Here is a tiny trained network, its code and every weight. The questions are about switching its units off for an input and a class, where a switched-off unit gives its printed mean instead of its output.

import numpy as np


def w(rows, s, z=0):
    codes = np.array(rows[::2]) - 128.0
    scale = np.full(codes.shape[1], s)
    scale[-1] = z or s
    return codes * scale


def norm(h):
    return h / np.sqrt((h * h).mean(-1, keepdims=True) + 1e-5)


def f(y):
    return y / 2 * (1 + np.tanh(0.7978845608 * (y + 0.044715 * y**3)))


def log_softmax(a):
    a = a - a.max(-1, keepdims=True)
    return a - np.log(np.exp(a).sum(-1, keepdims=True))


def net(x, mask):
    res = np.array(x, float).reshape(1, 5) / 4 @ E
    u = 0
    for l in range(2):
        y = f(norm(res) @ A[l][:, :-1].T + A[l][:, -1])
        res = res + np.where(mask[u : u + 13], y, B[l][:, -1]) @ B[l][:, :-1]
        u += 13
    return log_softmax(norm(res)[-1] @ U[:, :-1].T + U[:, -1])


A, B = {}, {}
E = w([
[132,130,132,127,124,131,134,143,120,122,136],'x0',
[113,217,159,241,27,117,252,55,120,97,101],'x1',
[81,119,123,187,79,95,36,156,132,58,128],'x2',
[73,105,185,173,160,150,119,134,25,173,71],'x3',
[148,89,78,220,199,164,154,106,110,82,188],'x4',
],0.0029)
A[0] = w([
[77,79,212,132,147,157,76,135,25,180,79,33],'0.n0',
[206,140,71,33,70,72,106,134,227,83,169,53],'0.n1',
[180,133,54,130,145,91,128,127,199,56,186,86],'0.n2',
[62,88,104,161,89,62,46,199,134,47,106,34],'0.n3',
[26,78,113,160,105,68,62,186,145,29,101,24],'0.n4',
[149,68,149,217,175,177,93,90,56,139,173,71],'0.n5',
[65,105,201,115,133,133,109,115,9,159,106,62],'0.n6',
[132,140,138,158,145,123,105,158,179,159,140,22],'0.n7',
[127,57,135,30,165,77,2,173,130,167,142,61],'0.n8',
[79,164,144,24,41,125,94,160,104,165,100,4],'0.n9',
[162,67,83,186,237,191,75,160,149,125,204,82],'0.n10',
[75,157,168,32,89,90,96,145,144,176,105,8],'0.n11',
[191,147,125,13,198,176,201,100,88,220,130,33],'0.n12',
],0.0038,0.0039)
B[0] = w([
[39,191,72,126,139,189,166,202,187,170,147,174],'0.n0',
[37,187,84,160,143,190,167,194,174,183,138,232],'0.n1',
[67,130,159,169,170,125,121,170,143,191,121,193],'0.n2',
[170,168,166,163,107,152,55,48,115,199,197,165],'0.n3',
[171,188,170,184,122,136,56,63,86,199,222,160],'0.n4',
[121,140,145,144,164,87,130,171,235,166,114,162],'0.n5',
[76,178,96,110,122,140,164,153,204,136,157,165],'0.n6',
[153,114,91,127,169,194,118,154,125,156,150,88],'0.n7',
[130,123,69,55,54,137,128,138,68,78,91,255],'0.n8',
[214,108,219,248,210,44,143,188,209,100,82,145],'0.n9',
[157,122,128,146,120,78,163,116,132,82,70,220],'0.n10',
[238,52,195,232,254,70,132,193,197,110,97,143],'0.n11',
[153,167,170,156,107,168,14,47,99,204,178,189],'0.n12',
],0.006,0.0032)
A[1] = w([
[110,107,135,88,22,102,199,70,60,20,112,48],'1.n0',
[9,125,167,148,172,164,136,188,24,174,113,74],'1.n1',
[211,94,214,146,170,7,145,175,209,135,59,86],'1.n2',
[129,155,72,138,150,179,139,170,179,86,194,93],'1.n3',
[221,130,109,66,160,176,199,64,159,175,168,77],'1.n4',
[182,136,208,107,121,191,68,42,108,196,241,55],'1.n5',
[18,175,76,109,126,215,152,181,228,151,189,30],'1.n6',
[160,29,125,204,254,62,175,105,139,62,203,17],'1.n7',
[186,150,191,53,180,192,186,66,112,210,141,69],'1.n8',
[205,144,137,78,116,110,67,206,104,109,106,142],'1.n9',
[103,187,199,162,110,60,200,104,130,139,145,158],'1.n10',
[129,95,202,138,129,91,137,86,76,106,124,2],'1.n11',
[158,81,63,28,128,153,102,159,27,71,125,43],'1.n12',
],0.0048)
B[1] = w([
[141,42,73,24,151,180,151,133,72,82,112,157],'1.n0',
[101,168,73,165,154,115,163,162,228,165,189,156],'1.n1',
[161,71,180,203,188,58,134,116,105,100,100,182],'1.n2',
[70,166,143,140,129,127,151,131,94,175,103,159],'1.n3',
[83,153,156,190,106,115,61,150,103,147,148,137],'1.n4',
[138,170,120,161,5,123,51,39,44,81,215,185],'1.n5',
[30,152,105,161,214,152,221,192,192,207,130,253],'1.n6',
[220,102,254,121,162,47,77,188,160,118,36,145],'1.n7',
[120,147,122,186,98,81,47,137,141,94,161,157],'1.n8',
[122,117,163,164,145,127,188,69,108,82,120,186],'1.n9',
[148,72,92,56,157,148,93,142,119,113,126,249],'1.n10',
[98,130,107,127,99,123,128,141,157,88,137,101],'1.n11',
[139,67,73,78,53,189,233,54,91,63,121,173],'1.n12',
],0.0062,0.0038)
U = w([
[11,207,55,157,181,179,220,208,215,220,150,121],'0',
[161,40,39,19,82,209,191,69,38,34,111,94],'1',
[166,217,164,201,49,115,5,35,58,167,237,248],'2',
[228,83,250,191,207,23,153,178,179,100,27,1],'3',
],0.012,0.00036)

Each question gives the input, the list of numbers given to net, and the class t.
The units are the neurons (one row each of A and B). Each row of codes is followed by its name. A weight is (code - 128) times the scale printed after its matrix; where a second scale follows, it is the last column's (A, B and U).
mask holds one flag per neuron, layer by layer. A switched-off neuron (its flag False) gives its mean, the last column of its row in B, instead of its output. The means were averaged over made-up inputs and are rounded, as every weight is.
A unit's drop is (log p(t) with every unit on - log p(t) with that unit switched off) / (log p(t) with every unit on - log p(t) with every unit switched off).
The circuit of an input: a set's keep is (log p(t) with only the set's units on - log p(t) with every unit switched off) / (log p(t) with every unit on - log p(t) with every unit switched off). Starting from the 12 units with the biggest drops (on a tie, the unit counted first), units are removed one at a time, each time the one whose removal leaves the highest keep (on an exact tie, the one counted first), for as long as the keep stays at least 0.8.
circuit, biggest first: the units of the circuit, biggest drop first
most important unit: the unit with the biggest drop
top k neurons: the k neurons with the biggest drops, biggest first
top k neurons in layer l: the k neurons of layer l with the biggest drops, biggest first
drop of u: that unit's drop, to one decimal
input [4,8,-1,7,5], class 1: top neuron in layer 0 => [0.n1]
input [7,-7,7,1,7], class 1: top 2 neurons in layer 0 => [0.n8 0.n9]
input [-6,-2,-3,-6,-8], class 3: top 2 neurons in layer 0 => [0.n11 0.n9]
input [-5,6,-7,5,-7], class 2: top 2 neurons in layer 1 => [1.n6 1.n8]
input [-5,5,7,5,-2], class 2: top 2 neurons => [0.n1 0.n4]
input [-6,3,-6,5,-2], class 2: top 3 neurons => [0.n12 0.n1 1.n5]
input [7,-4,-4,0,-5], class 3: top 2 neurons in layer 0 => [0.n9 0.n11]
input [-8,-5,6,4,-3], class 2: top 3 neurons in layer 0 => [0.n4 0.n3 0.n1]
input [-4,1,7,6,-1], class 2: top 3 neurons => [0.n4 0.n3 0.n1]
input [0,4,1,-2,-5], class 3: top 2 neurons in layer 0 => [0.n9 0.n8]
input [7,1,-3,6,-7], class 3: top 3 neurons in layer 0 => [0.n9 0.n11 0.n1]
input [-1,-6,6,1,-7], class 3: top 2 neurons => [0.n9 0.n11]
input [3,0,-8,7,2], class 2: top 2 neurons in layer 0 => [0.n12 0.n1]
input [-4,-7,7,0,-5], class 1: top 3 neurons => [0.n8 0.n12 1.n12]
input [-1,-2,1,-1,0], class 1: circuit, biggest first => [0.n8]
input [-3,-1,7,5,1], class 2: top 2 neurons in layer 0 => [0.n4 0.n3]
input [-5,-5,-7,2,6], class 2: drop of 0.n12 => 1.3
input [1,-1,1,-1,-2], class 3: drop of 0.n9 => 0.3
input [-7,3,1,1,2], class 1: drop of 0.n1 => 0.3
input [6,-7,-3,-5,6], class 1: most important unit => 0.n10
input [-8,8,-2,-3,7], class 1: top 2 neurons => [1.n0 0.n11]
